Below are the code and all the weights of a small trained network. Each question names an input and a class and asks about switching units off, where a switched-off unit gives its printed mean instead of its output.

import numpy as np


def w(rows, s, z=0):
    codes = np.array(rows[::2]) - 128.0
    scale = np.full(codes.shape[1], s)
    scale[-1] = z or s
    return codes * scale


def f(y):
    return np.maximum(y, 0)


def log_softmax(a):
    a = a - a.max(-1, keepdims=True)
    return a - np.log(np.exp(a).sum(-1, keepdims=True))


def net(x, mask):
    res = np.array(x, float).reshape(1, 6) / 4 @ E
    y = f(res @ A[0][:, :-1].T + A[0][:, -1])
    res = res + np.where(mask, y, B[0][:, -1]) @ B[0][:, :-1]
    return log_softmax(res[-1] @ U[:, :-1].T + U[:, -1])


A, B = {}, {}
E = w([
[49,107,134,144,238,71,123,123,31,158,180],'x0',
[175,128,172,122,126,95,94,99,20,124,85],'x1',
[203,140,152,101,80,155,101,53,103,46,122],'x2',
[67,205,63,90,203,123,120,160,105,160,57],'x3',
[128,146,187,122,234,63,73,25,214,92,30],'x4',
[106,165,167,77,188,63,2,109,151,127,160],'x5',
],0.0091)
A[0] = w([
[52,124,99,177,142,101,194,203,153,176,189,18],'neuron 1',
[121,149,123,51,177,150,151,77,151,80,24,241],'neuron 2',
[76,77,172,155,103,115,88,111,227,107,168,91],'neuron 3',
[122,129,113,201,99,174,207,99,152,124,162,152],'neuron 4',
[27,175,97,135,174,175,138,132,150,177,151,154],'neuron 5',
[144,204,137,60,144,141,105,152,176,121,71,120],'neuron 6',
[71,153,105,202,128,119,244,157,90,136,97,218],'neuron 7',
[144,84,202,60,163,48,66,2,146,85,100,253],'neuron 8',
[30,93,183,130,199,88,125,151,27,175,180,250],'neuron 9',
[151,41,187,154,151,192,114,134,180,121,113,32],'neuron 10',
[173,65,174,135,154,61,91,38,232,133,111,254],'neuron 11',
],0.0084,0.0042)
B[0] = w([
[66,93,147,98,160,76,61,163,131,191,129,193],'neuron 1',
[134,171,194,152,120,185,132,208,85,177,58,196],'neuron 2',
[149,64,180,179,151,178,176,88,144,133,147,173],'neuron 3',
[155,170,201,147,143,58,141,67,96,68,149,186],'neuron 4',
[120,153,120,140,152,92,65,91,195,216,124,185],'neuron 5',
[124,189,175,197,194,161,58,182,127,142,115,174],'neuron 6',
[108,148,145,110,87,183,79,128,108,112,73,202],'neuron 7',
[128,185,196,221,105,193,121,142,87,126,177,249],'neuron 8',
[46,110,144,160,180,187,64,128,106,105,97,225],'neuron 9',
[167,164,160,152,125,144,166,116,153,79,91,154],'neuron 10',
[131,196,255,175,100,140,149,109,130,103,184,229],'neuron 11',
],0.0097,0.017)
U = w([
[179,76,64,173,31,122,190,191,73,117,36,11],'0',
[121,152,190,200,189,64,49,98,111,91,59,249],'1',
[44,39,48,147,210,34,103,169,225,203,162,2],'2',
[253,54,198,163,19,146,176,61,186,77,114,41],'3',
],0.0067,0.0047)

Each question gives the input, the list of numbers given to net, and the class t.
The units are the neurons (one row each of A and B). Each row of codes is followed by its name. A weight is (code - 128) times the scale printed after its matrix; where a second scale follows, it is the last column's (A, B and U).
mask holds one flag per neuron, in row order. A switched-off neuron (its flag False) gives its mean, the last column of its row in B, instead of its output. The means were averaged over made-up inputs and are rounded, as every weight is.
A unit's drop is (log p(t) with every unit on - log p(t) with that unit switched off) / (log p(t) with every unit on - log p(t) with every unit switched off).
The circuit of an input: a set's keep is (log p(t) with only the set's units on - log p(t) with every unit switched off) / (log p(t) with every unit on - log p(t) with every unit switched off). Starting from all 11 units, units are removed one at a time, each time the one whose removal leaves the highest keep (on an exact tie, the one counted first), for as long as the keep stays at least 0.8.
units of the circuit, in order: the units of the circuit, biggest drop first
most important unit: the unit with the biggest drop
top k neurons: the k neurons with the biggest drops, biggest first
drop when u is switched off: that unit's drop, to one decimal
input [-7,1,-4,-1,0,-2], class 3: units of the circuit, in order : (neuron 9; neuron 1)
input [6,2,-8,4,-8,0], class 2: most important unit : neuron 1
input [3,-2,6,8,-4,-8], class 0: units of the circuit, in order : (neuron 11; neuron 9)
input [-1,-5,-3,-6,-1,-4], class 3: top 2 neurons : (neuron 9; neuron 6)
input [-4,-2,-5,-5,5,6], class 3: top 2 neurons : (neuron 3; neuron 9)
input [-6,6,-6,3,-2,-5], class 0: top 2 neurons : (neuron 11; neuron 9)
input [-8,5,-8,-4,-7,6], class 3: drop when neuron 3 is switched off : -0.1
input [3,-5,-2,2,-7,-2], class 2: drop when neuron 8 is switched off : 0.2
input [-7,8,-2,1,-1,0], class 0: drop when neuron 9 is switched off : 0.2
input [-4,-4,8,-6,6,3], class 3: drop when neuron 8 is switched off : 0.0
